Below is a small trained network, with its code and all its weights. Each question gives an input and a class and asks what happens when units are switched off, that is, made to give their printed mean instead of their output.

import numpy as np


def w(rows, s, z=0):
    codes = np.array(rows[::2]) - 128.0
    scale = np.full(codes.shape[1], s)
    scale[-1] = z or s
    return codes * scale


def f(y):
    return y / 2 * (1 + np.tanh(0.7978845608 * (y + 0.044715 * y**3)))


def log_softmax(a):
    a = a - a.max(-1, keepdims=True)
    return a - np.log(np.exp(a).sum(-1, keepdims=True))


def net(x, mask):
    res = np.array(x, float).reshape(1, 7) / 4 @ E
    y = f(res @ A[0][:, :-1].T + A[0][:, -1])
    res = res + np.where(mask, y, B[0][:, -1]) @ B[0][:, :-1]
    return log_softmax(res[-1] @ U[:, :-1].T + U[:, -1])


A, B = {}, {}
E = w([
[113,119,151,113,108],'x0',
[66,41,182,236,161],'x1',
[111,122,149,121,109],'x2',
[132,123,124,124,119],'x3',
[193,158,215,214,67],'x4',
[137,133,113,138,147],'x5',
[254,97,91,14,222],'x6',
],0.0068)
A[0] = w([
[116,106,131,163,157,42],'N0',
[134,254,77,95,70,113],'N1',
[37,120,52,97,161,5],'N2',
[32,176,81,166,136,92],'N3',
[202,160,191,166,112,1],'N4',
[83,180,85,157,65,72],'N5',
],0.011,0.0054)
B[0] = w([
[82,124,86,146,180,130],'N0',
[84,72,172,197,147,255],'N1',
[94,248,137,160,86,189],'N2',
[159,93,134,88,136,213],'N3',
[5,229,41,27,172,176],'N4',
[223,146,79,75,220,188],'N5',
],0.017,0.0054)
U = w([
[74,254,118,109,91,19],'0',
[227,111,139,48,186,74],'1',
[134,114,172,127,114,251],'2',
[128,116,147,138,101,240],'3',
[46,59,151,209,140,2],'4',
[152,147,164,137,102,184],'5',
],0.0095,0.0055)

Each question gives the input, the list of numbers given to net, and the class t.
The units are the neurons (one row each of A and B). Each row of codes is followed by its name. A weight is (code - 128) times the scale printed after its matrix; where a second scale follows, it is the last column's (A, B and U).
mask holds one flag per neuron, in row order. A switched-off neuron (its flag False) gives its mean, the last column of its row in B, instead of its output. The means were averaged over made-up inputs and are rounded, as every weight is.
A unit's drop is (log p(t) with every unit on - log p(t) with that unit switched off) / (log p(t) with every unit on - log p(t) with every unit switched off).
The circuit of an input: a set's keep is (log p(t) with only the set's units on - log p(t) with every unit switched off) / (log p(t) with every unit on - log p(t) with every unit switched off). Starting from all 6 units, units are removed one at a time, each time the one whose removal leaves the highest keep (on an exact tie, the one counted first), for as long as the keep stays at least 0.8.
units of the circuit, in order: the units of the circuit, biggest drop first
most important unit: the unit with the biggest drop
top k neurons: the k neurons with the biggest drops, biggest first
drop of u: that unit's drop, to one decimal
input [5,1,-1,5,7,-2,-7], class 0: top 2 neurons -> [N4, N1]
input [-1,3,0,-2,-5,-6,3], class 0: top 4 neurons -> [N1, N2, N3, N5]
input [-4,0,2,-1,-7,7,6], class 0: most important unit -> N2
input [-3,7,-5,-4,3,7,-7], class 1: top 2 neurons -> [N5, N3]
input [4,3,5,-4,1,-7,-6], class 1: top 4 neurons -> [N5, N1, N3, N2]
input [6,-7,-3,-8,-1,8,7], class 2: top 3 neurons -> [N1, N5, N3]
input [2,0,-7,-7,-4,-5,-7], class 1: units of the circuit, in order -> [N5, N3]
input [-6,-8,2,4,-1,5,7], class 4: top 3 neurons -> [N1, N5, N3]
input [3,5,6,3,-6,8,4], class 0: top 4 neurons -> [N2, N1, N3, N5]
input [4,-8,-6,8,3,3,6], class 2: top 2 neurons -> [N1, N5]
input [1,-6,4,0,3,5,2], class 4: units of the circuit, in order -> [N1, N5]
input [-2,-7,-3,3,4,2,-7], class 1: top 3 neurons -> [N5, N2, N3]
input [-5,7,4,-1,-7,6,-1], class 0: top 2 neurons -> [N2, N1]
input [-5,1,-2,6,-6,-6,-1], class 0: top 2 neurons -> [N2, N1]
input [4,-7,4,-4,-5,7,-4], class 4: top 2 neurons -> [N1, N4]
input [2,-2,1,1,-4,6,-7], class 1: top 2 neurons -> [N5, N3]
input [2,6,5,-3,6,1,-3], class 0: top 2 neurons -> [N4, N1]
input [0,-7,8,-7,-2,2,5], class 3: top 2 neurons -> [N1, N5]
input [-6,0,6,-7,8,-4,-7], class 0: drop of N0 -> 0.0
input [-7,-6,2,3,1,-4,-7], class 1: drop of N3 -> 0.1
input [8,-8,-7,4,2,-3,0], class 4: drop of N1 -> 0.7
input [-6,-3,-3,-5,-8,7,-1], class 0: drop of N2 -> 2.1
